[[148 144 134 151 109]
 [148 144 134 151 109]
 [132 153 118 154 131]
 [134 146 128 143 124]]
|
[[144 134 151 109 148]
 [144 134 151 109 148]
 [153 118 154 131 132]
 [146 128 143 124 134]]

[[118 133 117 134]
 [118 132 116 134]
 [120 151 145 154]
 [115 138 119 136]]
|
[[133 117 134 118]
 [132 116 134 118]
 [151 145 154 120]
 [138 119 136 115]]

[[120 140 145 119 127 136 138 100 134]
 [142 113 111 140 144 111 112 108 108]
 [139 115 113 139 137 118 117 133 117]
 [115 146 151 115 121 143 144 106 141]]
|
[[140 145 119 127 136 138 100 134 120]
 [113 111 140 144 111 112 108 108 142]
 [115 113 139 137 118 117 133 117 139]
 [146 151 115 121 143 144 106 141 115]]

[[117 134 122 146 146 144 144]
 [135 126 128 113 112 115 114]
 [134 136 124 111 112 110 110]
 [146 106 139 120 120 120 120]
 [127 140 123 103 102 103 105]
 [118 131 124 141 141 140 141]
 [138 124 132 113 111 112 115]
 [129 136 126 104 103 105 104]]
|
[[134 122 146 146 144 144 117]
 [126 128 113 112 115 114 135]
 [136 124 111 112 110 110 134]
 [106 139 120 120 120 120 146]
 [140 123 103 102 103 105 127]
 [131 124 141 141 140 141 118]
 [124 132 113 111 112 115 138]
 [136 126 104 103 105 104 129]]

[[128 131 128 133 133 121 129 134]
 [137 110 127 126 124 124 131 128]
 [125 157 128 127 122 120 128 127]
 [122 137 131 129 126 122 129 128]
 [134 145 126 126 135 134 125 119]
 [127 116 121 129 117 126 125 133]
 [129 156 131 122 136 121 127 133]
 [121 139 123 128 128 131 129 126]]
|
[[131 128 133 133 121 129 134 128]
 [110 127 126 124 124 131 128 137]
 [157 128 127 122 120 128 127 125]
 [137 131 129 126 122 129 128 122]
 [145 126 126 135 134 125 119 134]
 [116 121 129 117 126 125 133 127]
 [156 131 122 136 121 127 133 129]
 [139 123 128 128 131 129 126 121]]

[[124 132 155 110 120 125 133 135 131]
 [127 122 151 115 115 125 133 139 129]
 [138 126 143 115 123 115 111 140 139]
 [148 123 143 115 113 132 144 132 125]
 [130 119 144 110 113 113 116 152 135]
 [137 126 150 113 115 129 138 133 129]
 [145 100 143 124 119 127 129 132 151]
 [148 114 138 117 119 122 128 140 134]
 [130 128 142 115 110 120 130 140 128]
 [129 132 149 114 123 121 125 138 131]]
|
[[132 155 110 120 125 133 135 131 124]
 [122 151 115 115 125 133 139 129 127]
 [126 143 115 123 115 111 140 139 138]
 [123 143 115 113 132 144 132 125 148]
 [119 144 110 113 113 116 152 135 130]
 [126 150 113 115 129 138 133 129 137]
 [100 143 124 119 127 129 132 151 145]
 [114 138 117 119 122 128 140 134 148]
 [128 142 115 110 120 130 140 128 130]
 [132 149 114 123 121 125 138 131 129]]

[[149 123 129 105 124 105 131 127]
 [148 131 143 101 126 101 135 135]
 [153 128 141 110 130 110 131 139]
 [145 131 133 104 128 104 128 126]
 [152 128 138 115 129 115 132 139]
 [152 128 139 113 129 113 131 139]
 [148 124 131 113 121 113 138 132]
 [153 128 141 109 130 109 131 139]]
|
[[123 129 105 124 105 131 127 149]
 [131 143 101 126 101 135 135 148]
 [128 141 110 130 110 131 139 153]
 [131 133 104 128 104 128 126 145]
 [128 138 115 129 115 132 139 152]
 [128 139 113 129 113 131 139 152]
 [124 131 113 121 113 138 132 148]
 [128 141 109 130 109 131 139 153]]

[[115 118 132 130 132 131]
 [114 116 139 134 137 134]
 [115 117 139 136 139 133]
 [117 133 126 143 117 151]]
|
[[118 132 130 132 131 115]
 [116 139 134 137 134 114]
 [117 139 136 139 133 115]
 [133 126 143 117 151 117]]

[[117 117 110 114 115 140 142 142 142 141 136 147 146 109]
 [119 119 118 117 118 137 139 139 139 139 136 137 136 117]
 [120 121 115 118 119 136 138 138 138 137 134 140 139 114]
 [139 137 148 140 139 116 118 117 117 122 125 100 100 149]]
|
[[117 110 114 115 140 142 142 142 141 136 147 146 109 117]
 [119 118 117 118 137 139 139 139 139 136 137 136 117 119]
 [121 115 118 119 136 138 138 138 137 134 140 139 114 120]
 [137 148 140 139 116 118 117 117 122 125 100 100 149 139]]
---
[[112 112 104]
 [119 119 111]
 [154 151 155]
 [112 111 104]
 [141 138 140]
 [120 115 122]
 [118 118 112]]
|
[[112 104 112]
 [119 111 119]
 [151 155 154]
 [111 104 112]
 [138 140 141]
 [115 122 120]
 [118 112 118]]

[[117 141 137 114]
 [115 118 118 149]
 [132 138 104 134]
 [143 137 140 149]
 [140 128 147 135]
 [146 121 108 123]
 [152 131 121 133]
 [120 113 134 150]
 [113 119 114 146]
 [141 116 107 120]
 [148 113 121 140]]
|
[[141 137 114 117]
 [118 118 149 115]
 [138 104 134 132]
 [137 140 149 143]
 [128 147 135 140]
 [121 108 123 146]
 [131 121 133 152]
 [113 134 150 120]
 [119 114 146 113]
 [116 107 120 141]
 [113 121 140 148]]

[[146 142 140 131 102 149 135 111]
 [144 146 145 130 107 147 134 114]
 [138 129 148 131 109 149 136 114]]
|
[[142 140 131 102 149 135 111 146]
 [146 145 130 107 147 134 114 144]
 [129 148 131 109 149 136 114 138]]

[[129 120 129 133 126 124]
 [117 107 124 126 134 120]
 [137 141 132 132 122 133]
 [139 129 133 141 117 125]
 [121 115 125 126 132 124]
 [128 140 127 121 132 134]
 [131 137 129 127 127 131]
 [136 128 132 138 120 126]]
|
[[120 129 133 126 124 129]
 [107 124 126 134 120 117]
 [141 132 132 122 133 137]
 [129 133 141 117 125 139]
 [115 125 126 132 124 121]
 [140 127 121 132 134 128]
 [137 129 127 127 131 131]
 [128 132 138 120 126 136]]

[[143 147 115 121 131 134 146 127 145 116 113 147]
 [144 143 113 116 134 138 142 129 144 116 113 142]
 [142 149 113 121 128 135 146 120 146 112 112 142]
 [126 141 121 112 143 143 138 138 141 132 117 142]
 [107 117 140 119 150 143 119 153 116 149 141 120]
 [126 119 142 143 114 111 117 114 119 127 138 120]
 [112 113 138 137 131 120 109 131 108 139 144 114]]
|
[[147 115 121 131 134 146 127 145 116 113 147 143]
 [143 113 116 134 138 142 129 144 116 113 142 144]
 [149 113 121 128 135 146 120 146 112 112 142 142]
 [141 121 112 143 143 138 138 141 132 117 142 126]
 [117 140 119 150 143 119 153 116 149 141 120 107]
 [119 142 143 114 111 117 114 119 127 138 120 126]
 [113 138 137 131 120 109 131 108 139 144 114 112]]

[[144 129 130 136]
 [116 122 109 111]
 [119 120 116 114]
 [119 111 119 122]
 [111 133 104 105]
 [117 110 122 123]
 [130 146 109 111]
 [140 146 120 118]]
|
[[129 130 136 144]
 [122 109 111 116]
 [120 116 114 119]
 [111 119 122 119]
 [133 104 105 111]
 [110 122 123 117]
 [146 109 111 130]
 [146 120 118 140]]
